a =
[[0.565, -0.675, -0.895, 0.009],
 [-1.485, 1.069, -0.430, -1.137],
 [-1.377, -0.481, 1.054, 0.360],
 [1.361, -0.594, -0.807, -0.384],
 [-0.367, -0.137, -0.870, 0.119],
 [-1.775, 0.341, -0.591, -0.018],
 [-2.190, 0.532, -1.325, -0.272],
 [0.258, 0.203, -0.427, 2.173],
 [-0.397, -0.308, -1.012, -0.467],
 [1.002, 0.044, -1.145, -0.649],
 [-0.949, -1.663, -0.979, -0.231],
 [0.391, 0.363, -0.345, -0.952],
 [-1.610, -0.280, -1.696, 0.759],
 [-1.514, -1.145, 0.052, 0.885]]
a[0,0] -> 0.565
a[13] -> [-1.514, -1.145, 0.052, 0.885]
a[1,0] -> -1.485
a[:, 0] -> [0.565, -1.485, -1.377, 1.361, -0.367, -1.775, -2.190, 0.258, -0.397, 1.002, -0.949, 0.391, -1.610, -1.514]
a[8] -> [-0.397, -0.308, -1.012, -0.467]
a[10] -> [-0.949, -1.663, -0.979, -0.231]
a[13,1] -> -1.145
a[2,1] -> -0.481
a[8,0] -> -0.397
a[9,0] -> 1.002
a[5,0] -> -1.775
a[13,3] -> 0.885
a[:, 3] -> [0.009, -1.137, 0.360, -0.384, 0.119, -0.018, -0.272, 2.173, -0.467, -0.649, -0.231, -0.952, 0.759, 0.885]
a[10,0] -> -0.949
a[0,1] -> -0.675
a[1,1] -> 1.069
a[11,3] -> -0.952
a[11,0] -> 0.391
a[12] -> [-1.610, -0.280, -1.696, 0.759]
a[1,2] -> -0.430
a[4,2] -> -0.870
a[2,3] -> 0.360
a[2,2] -> 1.054
a[9,3] -> -0.649
a[8,1] -> -0.308
a[0] -> [0.565, -0.675, -0.895, 0.009]
a[2] -> [-1.377, -0.481, 1.054, 0.360]
a[0,2] -> -0.895
a[8,3] -> -0.467

B =
[[  -2   53    0   75   50  -53  -98   -1   46  -98  -26   18   52]
 [  72   46  -34  -28  -45  -91   14  -34   38   13  -58  -61  -32]
 [ -48  -12   76   43  -17  -11   43   74   69   51  -24  -37  -50]
 [  -4  -54   -7  -19 -101   46  -84   -7   44  -85  -21   36  -86]]
B[0, 0]	-2
B[:, 10]	[-26, -58, -24, -21]
B[-4, 3]	75
B[1, -1]	-32
B[3, -8]	46
B[2, 5]	-11
B[1, -2]	-61
B[3, 11]	36
B[:, 3]	[75, -28, 43, -19]
B[-4]	[-2, 53, 0, 75, 50, -53, -98, -1, 46, -98, -26, 18, 52]
B[-3, 3]	-28
B[2, -3]	-24
B[0, 9]	-98
B[-3, 8]	38
B[2, 12]	-50
B[1, -12]	46
B[2, 3]	43
B[-1, -10]	-19
B[-4, 5]	-53

grid =
[[-17  -1   4 -11 -13 -38 -11  17 -34 -50 -72 -46 -83  13]
 [  0   0   0 -19  42 -36 -18  27  -7 -46  42 -14  60  38]
 [  2   6   3  13  -1  40  17   6  25  46 -35  28 -26   6]]
grid[0][0]	-17
grid[0][2]	4
grid[1][11]	-14
grid[2]	[2, 6, 3, 13, -1, 40, 17, 6, 25, 46, -35, 28, -26, 6]
grid[1][9]	-46
grid[1]	[0, 0, 0, -19, 42, -36, -18, 27, -7, -46, 42, -14, 60, 38]
grid[1][10]	42
grid[:, 0]	[-17, 0, 2]
grid[0]	[-17, -1, 4, -11, -13, -38, -11, 17, -34, -50, -72, -46, -83, 13]
grid[0][10]	-72
grid[:, 4]	[-13, 42, -1]
grid[0][13]	13
grid[2][1]	6

m =
361	614	438	528	515
438	769	427	421	350
336	782	367	527	252
356	647	694	551	341
313	682	709	383	367
392	441	600	572	578
253	712	600	512	547
555	745	352	525	173
560	522	156	509	309
325	725	501	523	387
337	723	423	389	521
m[0, 0] = 361
m[6, 2] = 600
m[10, 4] = 521
m[10, 3] = 389
m[2, 4] = 252
m[7, 2] = 352
m[9, 4] = 387
m[3, 0] = 356
m[7, 3] = 525
m[6, 4] = 547
m[0, 3] = 528
m[:, 4] = [515, 350, 252, 341, 367, 578, 547, 173, 309, 387, 521]
m[10, 2] = 423
m[8, 1] = 522
m[4] = [313, 682, 709, 383, 367]
m[:, 0] = [361, 438, 336, 356, 313, 392, 253, 555, 560, 325, 337]
m[5] = [392, 441, 600, 572, 578]
